Here is a tiny trained network, its code and every weight. The questions are about switching its units off for an input and a target symbol, where a switched-off unit gives its printed mean instead of its output.

import numpy as np


def w(rows, s, z=0):
    codes = np.array(rows[::2]) - 128.0
    scale = np.full(codes.shape[1], s)
    scale[-1] = z or s
    return codes * scale


def norm(h):
    return h / np.sqrt((h * h).mean(-1, keepdims=True) + 1e-5)


def f(y):
    return y / 2 * (1 + np.tanh(0.7978845608 * (y + 0.044715 * y**3)))


def softmax(a):
    e = np.exp(a - a.max(-1, keepdims=True))
    return e / e.sum(-1, keepdims=True)


def log_softmax(a):
    a = a - a.max(-1, keepdims=True)
    return a - np.log(np.exp(a).sum(-1, keepdims=True))


def net(x, mask):
    ids = ['ΘΩαβδελμξφ'.index(c) for c in x.split()]
    T = len(ids)
    res = E[ids] + P[:T]
    r = norm(res)
    for j in range(3):
        rows = slice(4 * j, 4 * j + 4)
        q, k, v = (r @ M[0][rows].T for M in (Q, K, V))
        z = softmax(np.where(np.tri(T) > 0, q @ k.T / 4**0.5, -1e9)) @ v
        o = O[0][rows]
        res = res + np.where(mask[j], z, o[:, -1]) @ o[:, :-1]
    y = f(norm(res) @ A[0][:, :-1].T + A[0][:, -1])
    res = res + np.where(mask[3:19], y, B[0][:, -1]) @ B[0][:, :-1]
    return log_softmax(norm(res)[-1] @ U[:, :-1].T + U[:, -1])


Q, K, V, O, A, B = {}, {}, {}, {}, {}, {}
E = w([
[139,114,111,102],'Θ',
[182,118,70,130],'Ω',
[153,112,159,84],'α',
[7,108,132,226],'β',
[98,97,129,103],'δ',
[128,82,162,119],'ε',
[53,157,188,83],'λ',
[132,120,135,88],'μ',
[136,109,150,100],'ξ',
[104,161,97,183],'φ',
],0.018)
P = w([
[125,146,100,109],'0',
[152,197,152,109],'1',
[142,6,164,159],'2',
[117,144,99,113],'3',
[153,211,158,108],'4',
[124,21,144,122],'5',
[116,143,100,114],'6',
[155,213,158,109],'7',
[1,23,144,91],'8',
],0.0096)
Q[0] = w([
[115,76,157,83],'h0',
[166,15,147,106],'h0',
[108,175,187,143],'h0',
[159,124,161,129],'h0',
[166,169,166,52],'h1',
[128,7,149,66],'h1',
[100,176,156,171],'h1',
[166,89,87,78],'h1',
[132,108,202,36],'h2',
[99,177,216,101],'h2',
[88,139,142,196],'h2',
[71,92,134,95],'h2',
],0.012)
K[0] = w([
[148,149,155,82],'h0',
[236,97,153,61],'h0',
[76,209,170,167],'h0',
[139,147,123,120],'h0',
[108,172,165,69],'h1',
[171,65,132,34],'h1',
[131,149,188,217],'h1',
[64,76,101,93],'h1',
[128,87,142,57],'h2',
[97,107,244,81],'h2',
[39,156,157,190],'h2',
[62,118,116,73],'h2',
],0.011)
V[0] = w([
[84,134,158,84],'h0',
[191,136,117,74],'h0',
[183,131,159,117],'h0',
[100,177,177,223],'h0',
[103,43,112,77],'h1',
[95,151,121,111],'h1',
[101,191,125,95],'h1',
[241,164,110,103],'h1',
[186,114,145,160],'h2',
[137,142,70,187],'h2',
[253,194,105,73],'h2',
[118,69,189,188],'h2',
],0.0053)
O[0] = w([
[181,72,108,149,107],'h0',
[74,106,146,216,190],'h0',
[129,123,161,166,120],'h0',
[139,137,95,59,46],'h0',
[96,119,79,185,162],'h1',
[90,115,148,118,150],'h1',
[102,87,175,122,170],'h1',
[167,3,87,79,186],'h1',
[146,143,101,128,95],'h2',
[164,170,100,225,160],'h2',
[147,211,65,66,232],'h2',
[161,81,153,131,4],'h2',
],0.0048,0.0015)
A[0] = w([
[79,67,48,136,64],'n0',
[87,186,162,80,121],'n1',
[101,141,153,49,121],'n2',
[141,119,84,88,105],'n3',
[163,167,120,119,103],'n4',
[188,15,89,227,116],'n5',
[36,131,74,254,53],'n6',
[166,230,73,104,96],'n7',
[175,93,203,88,68],'n8',
[86,105,164,140,119],'n9',
[140,223,235,235,29],'n10',
[126,138,29,156,120],'n11',
[185,19,175,187,2],'n12',
[177,108,94,144,121],'n13',
[104,64,78,162,105],'n14',
[136,113,188,118,98],'n15',
],0.0096,0.0067)
B[0] = w([
[203,148,192,131,167],'n0',
[207,108,135,179,170],'n1',
[178,160,119,243,183],'n2',
[43,125,138,157,148],'n3',
[124,95,163,124,139],'n4',
[7,67,168,106,239],'n5',
[191,172,99,77,241],'n6',
[140,25,196,144,252],'n7',
[110,98,46,119,148],'n8',
[207,91,119,142,154],'n9',
[195,47,76,2,158],'n10',
[93,134,140,87,224],'n11',
[172,131,214,223,156],'n12',
[20,138,153,162,145],'n13',
[168,126,160,105,184],'n14',
[132,126,61,129,125],'n15',
],0.0065,0.0042)
U = w([
[87,43,230,192,164],'Θ',
[54,17,61,104,190],'Ω',
[72,121,169,8,131],'α',
[114,208,82,52,255],'β',
[145,154,130,255,164],'δ',
[182,45,76,167,56],'ε',
[100,210,251,144,148],'λ',
[79,164,130,190,189],'μ',
[152,50,6,131,20],'ξ',
[223,93,206,18,57],'φ',
],0.0096,0.0033)

Each question gives the input, a string of symbols that net reads in full, and the target symbol t.
The units are the heads (4 rows each of Q, K, V and O) and the neurons (one row each of A and B). Each row of codes is followed by its name. A weight is (code - 128) times the scale printed after its matrix; where a second scale follows, it is the last column's (O, A, B and U).
mask holds one flag per unit, heads first, then neurons. A switched-off unit (its flag False) gives its mean, the last column of its rows in O or B, instead of its output. The means were averaged over made-up inputs and are rounded, as every weight is.
A unit's drop is (log p(t) with every unit on - log p(t) with that unit switched off) / (log p(t) with every unit on - log p(t) with every unit switched off).
The circuit of an input: a set's keep is (log p(t) with only the set's units on - log p(t) with every unit switched off) / (log p(t) with every unit on - log p(t) with every unit switched off). Starting from the 12 units with the biggest drops (on a tie, the unit counted first), units are removed one at a time, each time the one whose removal leaves the highest keep (on an exact tie, the one counted first), for as long as the keep stays at least 0.8.
circuit, biggest first: the units of the circuit, biggest drop first
k most important neurons: the k neurons with the biggest drops, biggest first
which heads matter: for each layer, one digit per head in row order, 1 if its drop is at least 0.15 and else 0, layers parted by /
drop of u: that unit's drop, to one decimal
input β φ Ω, target Θ: circuit, biggest first	[n12; n5]
input ξ φ Θ φ Ω φ Θ δ, target δ: circuit, biggest first	[n2; n1]
input Ω μ μ Θ Ω, target Ω: which heads matter	110
input λ φ β ξ, target ε: most important neuron	[n5]
input ξ Ω Ω Θ, target α: 2 most important neurons	[n0; n11]
input δ Ω Ω α Ω, target δ: which heads matter	111
input ε μ δ Θ β, target β: 3 most important neurons	[n6; n7; n10]
input λ μ Ω β μ Θ, target Θ: circuit, biggest first	[h0; n12]
input Θ φ φ, target Ω: which heads matter	011
input Θ Ω λ μ φ Ω δ, target φ: 3 most important neurons	[n0; n5; n7]
input Ω λ φ μ α Ω φ β, target β: 2 most important neurons	[n6; n10]
input φ φ λ μ Θ φ, target α: 3 most important neurons	[n5; n6; n2]
input δ λ Ω ε φ φ φ Ω Ω, target α: which heads matter	010
input φ φ φ, target α: drop of h0	0.4
input φ Ω δ β μ φ μ, target δ: drop of n2	1.0
input μ φ φ α, target ξ: drop of h1	0.1
